Here is a tiny trained network, its code and every weight. The questions are about switching its units off for an input and a class, where a switched-off unit gives its printed mean instead of its output.

import numpy as np


def w(rows, s, z=0):
    codes = np.array(rows[::2]) - 128.0
    scale = np.full(codes.shape[1], s)
    scale[-1] = z or s
    return codes * scale


def f(y):
    return np.maximum(y, 0)


def log_softmax(a):
    a = a - a.max(-1, keepdims=True)
    return a - np.log(np.exp(a).sum(-1, keepdims=True))


def net(x, mask):
    res = np.array(x, float).reshape(1, 8) / 4 @ E
    y = f(res @ A[0][:, :-1].T + A[0][:, -1])
    res = res + np.where(mask, y, B[0][:, -1]) @ B[0][:, :-1]
    return log_softmax(res[-1] @ U[:, :-1].T + U[:, -1])


A, B = {}, {}
E = w([
[128,129,129],'x0',
[129,129,127],'x1',
[129,130,129],'x2',
[143,254,46],'x3',
[129,127,127],'x4',
[129,129,127],'x5',
[253,171,209],'x6',
[197,74,43],'x7',
],0.0074)
A[0] = w([
[136,134,61,182],'N1',
[105,147,145,203],'N2',
[182,153,205,62],'N3',
[201,135,173,69],'N4',
[198,139,208,63],'N5',
[93,83,130,115],'N6',
[104,146,129,252],'N7',
[183,128,138,87],'N8',
[173,132,144,82],'N9',
[125,144,118,186],'N10',
[93,237,84,110],'N11',
[48,83,127,71],'N12',
[207,129,134,83],'N13',
[64,78,88,77],'N14',
[86,52,178,86],'N15',
[183,117,72,84],'N16',
[110,61,185,113],'N17',
[180,133,139,94],'N18',
[49,161,190,116],'N19',
[151,92,104,89],'N20',
[90,117,93,52],'N21',
[194,92,92,112],'N22',
[229,170,188,90],'N23',
[97,116,107,65],'N24',
[63,235,212,147],'N25',
[95,151,192,112],'N26',
[59,121,72,66],'N27',
[115,139,171,132],'N28',
[131,134,114,226],'N29',
[206,74,92,145],'N30',
[8,73,10,88],'N31',
[124,72,138,82],'N32',
[223,117,163,78],'N33',
[119,107,171,175],'N34',
[180,137,158,83],'N35',
[131,71,163,64],'N36',
[184,85,66,97],'N37',
[113,56,165,110],'N38',
[114,95,58,109],'N39',
[120,21,225,86],'N40',
[72,123,111,89],'N41',
[111,225,77,64],'N42',
[70,185,245,106],'N43',
],0.012)
B[0] = w([
[159,77,146,200],'N1',
[180,69,190,202],'N2',
[77,161,148,161],'N3',
[77,161,143,158],'N4',
[81,178,145,168],'N5',
[133,144,144,154],'N6',
[169,48,240,252],'N7',
[74,144,140,145],'N8',
[77,144,147,140],'N9',
[174,88,172,187],'N10',
[195,212,64,192],'N11',
[121,175,134,156],'N12',
[97,125,135,156],'N13',
[86,177,181,161],'N14',
[155,165,95,166],'N15',
[104,126,73,148],'N16',
[183,197,82,172],'N17',
[61,132,180,147],'N18',
[106,83,83,170],'N19',
[112,138,68,137],'N20',
[64,178,159,134],'N21',
[85,76,87,161],'N22',
[37,163,147,194],'N23',
[66,170,182,131],'N24',
[115,48,50,211],'N25',
[107,87,78,157],'N26',
[65,183,154,158],'N27',
[124,83,107,152],'N28',
[170,17,253,227],'N29',
[133,55,103,185],'N30',
[94,174,188,221],'N31',
[125,165,85,142],'N32',
[96,183,172,168],'N33',
[193,90,142,182],'N34',
[57,163,136,149],'N35',
[150,224,80,142],'N36',
[83,93,18,160],'N37',
[195,207,61,167],'N38',
[91,113,140,163],'N39',
[166,215,61,192],'N40',
[97,178,182,146],'N41',
[182,244,36,167],'N42',
[98,74,44,186],'N43',
],0.0063,0.012)
U = w([
[1,206,171,41],'0',
[192,96,155,254],'1',
[252,233,38,50],'2',
[191,87,164,189],'3',
[187,88,160,167],'4',
[188,92,162,148],'5',
[193,94,155,137],'6',
[78,40,21,9],'7',
],0.01,0.0069)

Each question gives the input, the list of numbers given to net, and the class t.
The units are the neurons (one row each of A and B). Each row of codes is followed by its name. A weight is (code - 128) times the scale printed after its matrix; where a second scale follows, it is the last column's (A, B and U).
mask holds one flag per neuron, in row order. A switched-off neuron (its flag False) gives its mean, the last column of its row in B, instead of its output. The means were averaged over made-up inputs and are rounded, as every weight is.
A unit's drop is (log p(t) with every unit on - log p(t) with that unit switched off) / (log p(t) with every unit on - log p(t) with every unit switched off).
The circuit of an input: a set's keep is (log p(t) with only the set's units on - log p(t) with every unit switched off) / (log p(t) with every unit on - log p(t) with every unit switched off). Starting from the 12 units with the biggest drops (on a tie, the unit counted first), units are removed one at a time, each time the one whose removal leaves the highest keep (on an exact tie, the one counted first), for as long as the keep stays at least 0.8.
circuit, biggest first: the units of the circuit, biggest drop first
unit that matters most: the unit with the biggest drop
k most important neurons: the k neurons with the biggest drops, biggest first
drop of u: that unit's drop, to one decimal
input [1,-6,-5,-3,1,3,6,-6], class 0: circuit, biggest first => N23
input [-1,-3,0,-3,2,5,2,-7], class 7: circuit, biggest first => N43, N25
input [-8,6,-1,-6,8,7,-8,1], class 0: circuit, biggest first => N31, N14
input [0,1,6,-7,-2,5,6,-8], class 7: 4 most important neurons => N43, N25, N26, N19
input [4,0,-4,1,0,-6,-2,-7], class 7: 3 most important neurons => N25, N43, N19
input [-2,-3,-1,-7,1,1,-3,2], class 2: 3 most important neurons => N40, N38, N17
input [3,2,-1,-3,-2,4,-6,-8], class 7: 2 most important neurons => N43, N25
input [-2,-2,-4,-3,5,5,-5,-7], class 7: 4 most important neurons => N43, N19, N25, N26
input [-8,4,8,8,4,-5,-5,-7], class 2: 2 most important neurons => N11, N42
input [5,0,-4,-8,-1,4,-7,7], class 2: 2 most important neurons => N38, N40
input [2,0,4,-1,3,1,-7,-8], class 7: 4 most important neurons => N25, N43, N19, N26
input [-2,3,-5,-1,-5,7,-2,-8], class 7: drop of N10 => 0.0
input [3,-4,-5,1,1,3,8,-6], class 0: drop of N23 => 0.3
input [6,6,3,-8,7,2,-6,-8], class 2: drop of N17 => 0.2
input [7,2,4,7,5,6,7,0], class 0: unit that matters most => N23
input [-1,4,5,-7,5,-1,5,1], class 2: drop of N40 => 0.4
